Each row has a name. Each piece below is followed by the name of the row it came from, unless a question asks for something else. Each question is about the rows just above it. Some pieces are copies with a little noise.

[-1.44  7.91  1.89  4.36 -4.97 -0.88 -2.08 -1.56  2.77  0.57 -2.09 -4.89
  9.32  1.34 -5.30  5.91  0.35 -2.17 -0.99  3.20  3.82  3.95]  (100)
[ 4.49 -0.88 -2.96 -1.54 -2.08 -4.97 -0.88 -3.99 -1.79  6.18  4.42 -0.27
  0.00 -3.32 -2.09  1.15 -4.34 -3.56  4.79  0.77 -1.93 -0.75]  (96)
[ 2.58 -2.53 -2.32 -2.48  0.30  3.04 -2.75 -3.78 -1.92  5.89  2.65  2.11
 -2.16 -4.03  2.15 -0.65 -4.62 -2.80  5.26 -1.97 -2.87 -1.24]  (17)
[ 2.58 -2.53 -2.32 -2.48  0.30  3.04 -2.75 -3.78 -1.92  5.89  2.65  2.11
 -2.16 -4.03  2.15 -0.65 -4.62  2.07 -3.55  0.16 -2.63 -5.32]  (40)
The row with [-5.30  5.91  0.35 -2.17 -0.99] is  (100)
[-4.97 -0.88 -2.08] is in which row?  (100)

[ 2.40  2.61  1.85  0.83  6.39  1.94  4.15  0.93 -0.31  0.62  1.70  1.29
 -0.85 -1.96 -0.55  2.19 -0.75 -4.51  2.67] -> (6)
[-0.50 -2.66 -0.77 -2.70  3.29  0.76  2.24 -1.25  1.31 -1.01  2.12 -0.85
  1.29 -0.38  5.29 -0.59 -0.26  1.41 -5.48] -> (108)
[ 6.38  0.14 -0.35 -1.93  0.82  4.24  1.73 -0.37  3.49 -0.12 -2.00  1.97
 -2.73  0.20 -0.83  1.62 -2.87  1.47  0.85] -> (183)
[ 7.47  5.64  1.31 -2.65 -0.92  3.47 -2.84  0.18 -2.32  2.90 -1.46  1.92
  3.11  0.36 -1.90 -4.52  1.32 -1.53 -1.32] -> (64)
[ 2.39  2.80  3.44  0.83  1.46  0.59 -2.88 -1.66  0.20  4.41  4.49  2.97
 -1.49 -0.87  3.87 -0.88 -1.24 -7.45  2.64] -> (20)
[-1.31 -5.89 -0.92  2.52 -2.71 -4.54  2.28 -2.19 -3.53  1.03  2.83  0.20
 -0.26  0.46 -2.05 -2.81  3.72 -4.40  2.54] -> (89)
[ 1.98 -0.17 -0.37 -1.79 -0.70 -2.95 -3.12 -4.28  3.90  4.83  0.18  1.09
  3.50  3.86  4.53  3.02 -3.74  2.63 -0.16] -> (130)
[ 2.40  2.61  1.85  0.83  6.39  1.94  4.15  0.93 -0.31  0.62  1.70  1.29
  4.82 -1.96 -0.55  2.19 -0.75 -4.51  2.67] -> (164)
[ 6.38  0.14 -0.35 -1.93  0.82  0.16  1.73 -0.37 -2.69 -0.12 -2.00  1.97
 -2.73  0.20 -0.83  1.62 -2.87  1.47  0.85] -> (159)
[-1.31 -5.89 -0.92  2.52 -2.71 -4.54  2.28 -2.19 -3.53  1.03 -1.31  0.20
 -0.26 -0.55 -0.26 -0.26 -2.44  2.25 -2.25] -> (79)
asked: [-1.31 -5.90 -0.95  2.51 -2.72 -4.54  2.30 -2.20 -3.50  1.04  2.83  0.20
 -0.24  0.45 -2.07 -2.82  3.72 -4.40  2.53]  (89)
asked: [-1.31 -5.89 -0.92  2.52 -2.71 -4.54  2.28 -2.19 -3.53  1.03  2.83  0.20
 -0.26  0.46 -2.05 -2.81  3.72 -4.40  2.54]  (89)
asked: [ 2.40  2.61  1.85  0.83  6.39  1.94  4.15  0.93 -0.31  0.62  1.70  1.29
  4.82 -1.96 -0.55  2.19 -0.75 -4.51  2.67]  (164)
Count of [-1.31] in (79):  2
asked: [ 1.29 -0.85]  (6)
asked: [ 2.28 -2.19 -3.53  1.03 -1.31  0.20 -0.26 -0.55 -0.26]  (79)

[-6.86 -5.21  8.12 -1.48 -5.15  1.38  6.95 -7.52 -1.93  0.76] : (153)
[ 0.97  7.19  0.58 -1.08  9.51  3.67 -5.08  4.55  1.38 -1.12] : (47)
[-6.86 -5.21  8.12 -1.48 -5.15  1.38  6.95 -7.52 -1.93 -4.38] : (48)
[ 5.66 -5.72 -2.58  4.25 -8.24 -5.36  6.89  0.35 -0.64  2.15] : (12)
[ 0.00 -4.62  1.23 -0.38 -5.88 -3.64  5.52  1.06 -3.60 -1.96] : (127)
[-5.59 -0.04  5.58 -4.60  1.09  1.43  1.27  0.84 -3.80 -4.37] : (69)
asked: [-6.85 -5.20  8.12 -1.48 -5.14  1.38  6.95 -7.51 -1.93  0.76]  (153)
asked: [-5.59 -0.04  5.57 -4.60  1.09  1.42  1.27  0.84 -3.80 -4.37]  (69)

[-0.68 -0.66 -0.17 -0.13  0.24  0.20 -0.78 -0.43 -0.02  0.35  0.51 -0.39
 -0.28 -0.55 -1.81  0.25 -0.03 -0.61 -0.66 -0.53 -0.17  0.22 -0.53 -0.17
 -0.66 -0.56  0.73 -0.10 -0.44 -0.03  0.19] = (133)
[-0.74 -0.49  0.06 -0.18  0.16 -0.18 -0.83 -0.65  0.15  0.25  1.09 -0.15
 -0.52 -0.39 -1.47 -0.17  0.57 -1.16 -0.80 -0.39  0.08  0.45 -0.29  0.38
 -0.85 -0.58  1.21  0.61 -0.41  0.03  0.13] = (95)
[ 1.13 -0.18 -0.84  0.67 -0.11  1.17  0.28  0.46 -0.63  1.32 -0.56  1.61
  1.31 -0.89  2.71  0.67  0.19 -0.48 -1.27  0.61 -0.30  0.93 -0.15  0.43
  0.58 -0.18  0.31  0.01 -1.18 -1.42 -0.64] = (41)
[ 0.07  0.00  0.38  0.59 -0.10  0.77  0.08  1.44 -0.31  0.14 -0.73 -0.27
 -0.40  0.41 -2.48 -0.09 -0.94  0.80  0.99  0.21 -0.06 -0.17 -0.78 -0.15
  0.16 -0.16 -0.76 -1.88 -0.49 -0.35  0.31] = (60)
[ 1.06 -0.77 -1.50  2.15 -0.65  1.20  1.05 -0.44  1.16  0.40 -0.02 -0.08
  0.07  0.75 -7.24  0.54  1.66  0.58 -0.16 -0.68 -0.60 -0.30 -1.55  0.83
 -0.64  0.07 -0.93  1.47 -0.48 -2.22  1.19] = (4)
[-0.29 -0.71  0.13  0.15 -0.27  1.20 -1.28  1.32  0.37  0.93 -0.26 -1.62
 -0.46 -0.29 -0.26  0.73 -0.92 -0.13  1.26 -0.30  0.16 -0.75 -0.67  0.30
 -0.50 -0.35  0.12 -1.33 -1.58 -0.15 -0.09] = (99)
[-0.26  0.73 -0.92 -0.13  1.26 -0.30] is in which row?  (99)
How many times does (133) hold [-0.17]?  3

[ 0.25 -0.27 -0.60 -0.28 -0.55  0.11 -0.34  0.05 -0.47 -0.02] = (33)
[ 0.85 -0.64  1.62 -1.21  1.88  0.75 -1.64  0.92 -1.99 -2.56] = (137)
[ 0.31  4.25 -0.66  2.00 -5.21  1.12 -3.17 -4.26 -0.22  1.77] = (82)
[-0.57 -0.57  3.67 -1.49  3.32  1.56 -3.07  1.18 -3.36 -0.90] = (203)
[ 1.10 -0.80  2.73 -1.51  3.49  0.96 -1.96  1.57 -2.69 -1.14] = (134)
[-0.60 -1.17 -1.97 -0.26 -0.86 -0.90  2.24  0.44  0.79 -0.09] = (93)
[ 0.95  2.44 -0.45 -2.66 -2.66 -2.66 -3.80 -1.99 -1.77  0.59] = (65)
[-3.01  1.55 -3.25  4.40 -6.62 -2.33  3.92 -4.68  7.57  2.92] = (97)
[ 2.03 -0.46 -1.16  0.02 -0.78 -0.06  0.10  0.03 -0.22  0.02] = (209)
[ 0.12 -0.46 -1.16 -0.55 -0.78 -0.06  0.10  0.03 -0.22  0.02] = (167)
[ 0.31  4.25 -0.66  2.00 -5.21  0.75 -1.64  0.92 -1.99 -0.54] = (205)
Count of [-0.45] in (209):  0
Count of [-2.66] in (65):  3
asked: [-0.60 -1.17 -1.97 -0.27 -0.87 -0.91  2.23  0.46  0.81 -0.08]  (93)
asked: [ 0.95  2.43 -0.45 -2.65 -2.68 -2.68 -3.79 -2.00 -1.77  0.59]  (65)
asked: [ 0.95  2.44 -0.45 -2.66 -2.66 -2.66 -3.80 -1.99 -1.77  0.59]  (65)
How many times does (203) hold [-0.58]?  0

